Here is a tiny trained network, its code and every weight. The questions are about switching its units off for an input and a class, where a switched-off unit gives its printed mean instead of its output.

import numpy as np


def w(rows, s, z=0):
    codes = np.array(rows[::2]) - 128.0
    scale = np.full(codes.shape[1], s)
    scale[-1] = z or s
    return codes * scale


def norm(h):
    return h / np.sqrt((h * h).mean(-1, keepdims=True) + 1e-5)


def f(y):
    return y / 2 * (1 + np.tanh(0.7978845608 * (y + 0.044715 * y**3)))


def log_softmax(a):
    a = a - a.max(-1, keepdims=True)
    return a - np.log(np.exp(a).sum(-1, keepdims=True))


def net(x, mask):
    res = np.array(x, float).reshape(1, 2) / 4 @ E
    u = 0
    for l in range(2):
        y = f(norm(res) @ A[l][:, :-1].T + A[l][:, -1])
        res = res + np.where(mask[u : u + 5], y, B[l][:, -1]) @ B[l][:, :-1]
        u += 5
    return log_softmax(norm(res)[-1] @ U[:, :-1].T + U[:, -1])


A, B = {}, {}
E = w([
[78,82,168,226,168,162,81,66,134,159],'x0',
[186,107,139,118,194,170,145,168,135,251],'x1',
],0.0028)
A[0] = w([
[155,174,54,78,60,67,144,135,102,19,115],'L0N1',
[216,182,133,80,163,153,195,251,149,152,9],'L0N2',
[141,87,169,185,213,151,84,110,144,192,71],'L0N3',
[131,85,135,154,126,160,134,161,177,193,116],'L0N4',
[8,99,175,189,102,129,58,53,101,83,2],'L0N5',
],0.0026,0.00093)
B[0] = w([
[103,162,233,127,235,79,136,22,96,255,244],'L0N1',
[120,58,94,79,50,207,107,200,169,62,208],'L0N2',
[140,153,175,129,167,124,148,40,105,122,208],'L0N3',
[87,125,63,37,190,146,52,74,54,190,155],'L0N4',
[196,75,33,133,80,154,93,243,169,110,254],'L0N5',
],0.0031,0.0025)
A[1] = w([
[194,128,11,72,137,145,166,202,114,171,122],'L1N1',
[123,92,75,221,85,142,77,133,176,48,9],'L1N2',
[153,188,108,99,80,92,164,129,154,62,164],'L1N3',
[103,218,168,124,86,88,153,131,102,109,73],'L1N4',
[101,224,253,108,104,30,163,79,143,128,11],'L1N5',
],0.0042,0.0014)
B[1] = w([
[112,110,93,183,32,90,129,145,162,35,217],'L1N1',
[113,230,196,155,83,18,103,237,12,22,251],'L1N2',
[97,107,128,175,218,236,93,118,114,250,181],'L1N3',
[95,137,91,121,201,224,152,117,168,155,164],'L1N4',
[36,163,28,144,207,171,252,224,68,173,240],'L1N5',
],0.0034,0.0032)
U = w([
[62,184,85,122,215,149,204,148,107,158,147],'0',
[173,83,82,74,14,134,135,183,185,96,149],'1',
[119,176,171,186,95,8,80,168,71,22,147],'2',
[174,90,178,147,216,159,82,6,146,186,150],'3',
[143,169,161,97,104,57,144,71,143,119,31],'4',
[147,181,159,88,121,58,141,67,157,100,17],'5',
[157,179,159,92,125,60,151,64,153,91,6],'6',
],0.013,0.011)

Each question gives the input, the list of numbers given to net, and the class t.
The units are the neurons (one row each of A and B). Each row of codes is followed by its name. A weight is (code - 128) times the scale printed after its matrix; where a second scale follows, it is the last column's (A, B and U).
mask holds one flag per neuron, layer by layer. A switched-off neuron (its flag False) gives its mean, the last column of its row in B, instead of its output. The means were averaged over made-up inputs and are rounded, as every weight is.
A unit's drop is (log p(t) with every unit on - log p(t) with that unit switched off) / (log p(t) with every unit on - log p(t) with every unit switched off).
The circuit of an input: a set's keep is (log p(t) with only the set's units on - log p(t) with every unit switched off) / (log p(t) with every unit on - log p(t) with every unit switched off). Starting from all 10 units, units are removed one at a time, each time the one whose removal leaves the highest keep (on an exact tie, the one counted first), for as long as the keep stays at least 0.8.
units of the circuit, in order: the units of the circuit, biggest drop first
top k neurons: the k neurons with the biggest drops, biggest first
k most important neurons of layer l: the k neurons of layer l with the biggest drops, biggest first
drop when u is switched off: that unit's drop, to one decimal
input [1,1], class 3: units of the circuit, in order => [L1N2; L1N5]
input [1,8], class 3: units of the circuit, in order => [L1N5]
input [-1,8], class 1: units of the circuit, in order => [L0N1; L1N1]
input [6,0], class 2: top 3 neurons => [L0N1; L0N5; L1N2]
input [1,3], class 3: top 3 neurons => [L0N5; L1N2; L1N5]
input [7,0], class 2: top 3 neurons => [L0N1; L0N5; L1N2]
input [-8,0], class 0: 2 most important neurons of layer 0 => [L0N5; L0N1]
input [2,8], class 3: top 2 neurons => [L1N5; L0N5]
input [0,-6], class 0: top 2 neurons => [L0N1; L0N2]
input [5,0], class 2: 2 most important neurons of layer 0 => [L0N1; L0N5]
input [1,7], class 3: 2 most important neurons of layer 1 => [L1N5; L1N2]
input [-3,-7], class 0: drop when L1N3 is switched off => 0.0
input [0,-3], class 0: drop when L0N1 is switched off => 1.9
